Here is a tiny trained network, its code and every weight. The questions are about switching its units off for an input and a class, where a switched-off unit gives its printed mean instead of its output.

import numpy as np


def w(rows, s, z=0):
    codes = np.array(rows[::2]) - 128.0
    scale = np.full(codes.shape[1], s)
    scale[-1] = z or s
    return codes * scale


def norm(h):
    return h / np.sqrt((h * h).mean(-1, keepdims=True) + 1e-5)


def f(y):
    return y / 2 * (1 + np.tanh(0.7978845608 * (y + 0.044715 * y**3)))


def log_softmax(a):
    a = a - a.max(-1, keepdims=True)
    return a - np.log(np.exp(a).sum(-1, keepdims=True))


def net(x, mask):
    res = np.array(x, float).reshape(1, 8) / 4 @ E
    u = 0
    for l in range(3):
        y = f(norm(res) @ A[l][:, :-1].T + A[l][:, -1])
        res = res + np.where(mask[u : u + 11], y, B[l][:, -1]) @ B[l][:, :-1]
        u += 11
    return log_softmax(norm(res)[-1] @ U[:, :-1].T + U[:, -1])


A, B = {}, {}
E = w([
[66,71,51,194,90],'x0',
[138,64,131,158,207],'x1',
[127,129,128,128,128],'x2',
[131,128,125,127,128],'x3',
[131,126,126,127,128],'x4',
[176,192,147,254,126],'x5',
[127,128,129,128,128],'x6',
[132,128,124,127,129],'x7',
],0.0082)
A[0] = w([
[183,107,160,255,231,6],'L0N1',
[117,86,150,54,17,161],'L0N2',
[166,224,225,199,153,65],'L0N3',
[59,13,152,30,244,129],'L0N4',
[220,159,107,212,206,192],'L0N5',
[249,188,157,176,142,66],'L0N6',
[123,58,152,122,167,132],'L0N7',
[13,102,43,147,186,71],'L0N8',
[112,116,77,202,80,142],'L0N9',
[182,152,104,29,176,190],'L0N10',
[160,51,172,107,154,92],'L0N11',
],0.0075,0.0027)
B[0] = w([
[118,26,225,66,151,203],'L0N1',
[197,2,154,151,87,186],'L0N2',
[112,178,82,5,35,203],'L0N3',
[182,201,108,164,153,254],'L0N4',
[25,132,196,155,112,219],'L0N5',
[82,161,147,79,17,189],'L0N6',
[197,133,82,140,235,156],'L0N7',
[101,22,58,116,183,186],'L0N8',
[42,154,62,182,126,195],'L0N9',
[82,177,217,171,92,191],'L0N10',
[153,181,145,116,197,149],'L0N11',
],0.0059,0.0061)
A[1] = w([
[116,62,107,134,115,123],'L1N1',
[127,171,164,171,3,222],'L1N2',
[88,88,159,123,232,247],'L1N3',
[181,177,62,154,94,151],'L1N4',
[165,175,213,88,62,76],'L1N5',
[17,222,178,176,57,127],'L1N6',
[70,119,26,127,62,167],'L1N7',
[145,139,254,110,99,51],'L1N8',
[110,161,135,85,198,25],'L1N9',
[84,112,82,129,59,106],'L1N10',
[65,103,188,177,135,21],'L1N11',
],0.0085,0.0015)
B[1] = w([
[93,160,106,101,2,162],'L1N1',
[135,100,149,135,193,243],'L1N2',
[83,170,79,139,99,194],'L1N3',
[166,74,148,183,127,138],'L1N4',
[134,78,87,88,127,232],'L1N5',
[151,117,52,190,168,254],'L1N6',
[230,241,195,162,140,220],'L1N7',
[211,82,65,59,151,217],'L1N8',
[149,191,120,219,133,138],'L1N9',
[180,175,122,115,138,185],'L1N10',
[107,97,185,124,109,151],'L1N11',
],0.007,0.0063)
A[2] = w([
[138,98,254,93,113,122],'L2N1',
[166,124,103,172,64,255],'L2N2',
[104,169,140,67,223,112],'L2N3',
[114,68,155,34,165,177],'L2N4',
[52,192,143,192,116,158],'L2N5',
[59,105,182,136,174,143],'L2N6',
[206,139,239,128,99,152],'L2N7',
[215,196,82,59,25,155],'L2N8',
[87,52,141,161,35,183],'L2N9',
[102,105,94,149,190,194],'L2N10',
[153,32,224,64,138,52],'L2N11',
],0.0095,0.0034)
B[2] = w([
[104,70,75,141,204,160],'L2N1',
[122,114,183,35,189,204],'L2N2',
[164,183,148,181,30,167],'L2N3',
[172,183,73,177,122,204],'L2N4',
[184,120,153,68,124,175],'L2N5',
[104,145,114,64,118,139],'L2N6',
[60,89,111,107,134,173],'L2N7',
[2,103,192,178,125,254],'L2N8',
[106,223,230,112,128,166],'L2N9',
[159,84,136,67,54,172],'L2N10',
[159,41,24,150,132,184],'L2N11',
],0.0077,0.0079)
U = w([
[165,33,26,106,163,124],'0',
[4,134,237,137,111,213],'1',
[255,238,160,174,144,3],'2',
],0.015,0.00037)

Each question gives the input, the list of numbers given to net, and the class t.
The units are the neurons (one row each of A and B). Each row of codes is followed by its name. A weight is (code - 128) times the scale printed after its matrix; where a second scale follows, it is the last column's (A, B and U).
mask holds one flag per neuron, layer by layer. A switched-off neuron (its flag False) gives its mean, the last column of its row in B, instead of its output. The means were averaged over made-up inputs and are rounded, as every weight is.
A unit's drop is (log p(t) with every unit on - log p(t) with that unit switched off) / (log p(t) with every unit on - log p(t) with every unit switched off).
The circuit of an input: a set's keep is (log p(t) with only the set's units on - log p(t) with every unit switched off) / (log p(t) with every unit on - log p(t) with every unit switched off). Starting from the 12 units with the biggest drops (on a tie, the unit counted first), units are removed one at a time, each time the one whose removal leaves the highest keep (on an exact tie, the one counted first), for as long as the keep stays at least 0.8.
units of the circuit, in order: the units of the circuit, biggest drop first
most important unit: the unit with the biggest drop
top k neurons: the k neurons with the biggest drops, biggest first
k most important neurons of layer l: the k neurons of layer l with the biggest drops, biggest first
drop when u is switched off: that unit's drop, to one decimal
input [-8,-6,-3,-2,6,4,4,-3], class 1: units of the circuit, in order => L2N8
input [3,-3,1,-8,-1,1,3,0], class 2: top 2 neurons => L0N9, L0N1
input [-1,-8,5,0,5,8,3,3], class 1: units of the circuit, in order => L0N3, L2N8
input [0,-8,8,-1,-3,-6,-3,3], class 0: top 4 neurons => L0N2, L2N11, L0N9, L1N3
input [-5,0,-4,0,7,-3,-6,-7], class 0: top 4 neurons => L0N9, L0N2, L0N10, L1N7
input [-8,2,6,-8,8,-6,7,3], class 2: units of the circuit, in order => L0N4, L2N3
input [-2,4,-3,3,0,0,5,3], class 2: 2 most important neurons of layer 1 => L1N3, L1N9
input [6,-1,-2,7,4,3,4,-7], class 2: top 2 neurons => L1N7, L2N8
input [-8,-1,0,-4,-7,2,-8,8], class 1: 3 most important neurons of layer 0 => L0N3, L0N2, L0N1
input [8,-1,3,3,-3,3,3,3], class 2: top 2 neurons => L1N7, L2N8
input [8,2,0,-3,2,1,-5,6], class 1: 4 most important neurons of layer 2 => L2N9, L2N11, L2N4, L2N1
input [-5,-1,-5,-8,-7,6,6,0], class 1: 2 most important neurons of layer 0 => L0N3, L0N6
input [-7,4,-1,5,0,-6,8,3], class 2: drop when L1N10 is switched off => 0.0
input [-1,3,0,5,-8,8,-5,-5], class 0: most important unit => L0N1
input [-6,2,2,-5,5,4,-7,2], class 0: drop when L0N1 is switched off => 0.1
input [-3,-7,-1,-2,1,7,7,-7], class 1: drop when L2N8 is switched off => 0.3
input [-3,-7,-7,4,7,2,8,-4], class 1: drop when L2N8 is switched off => 1.0
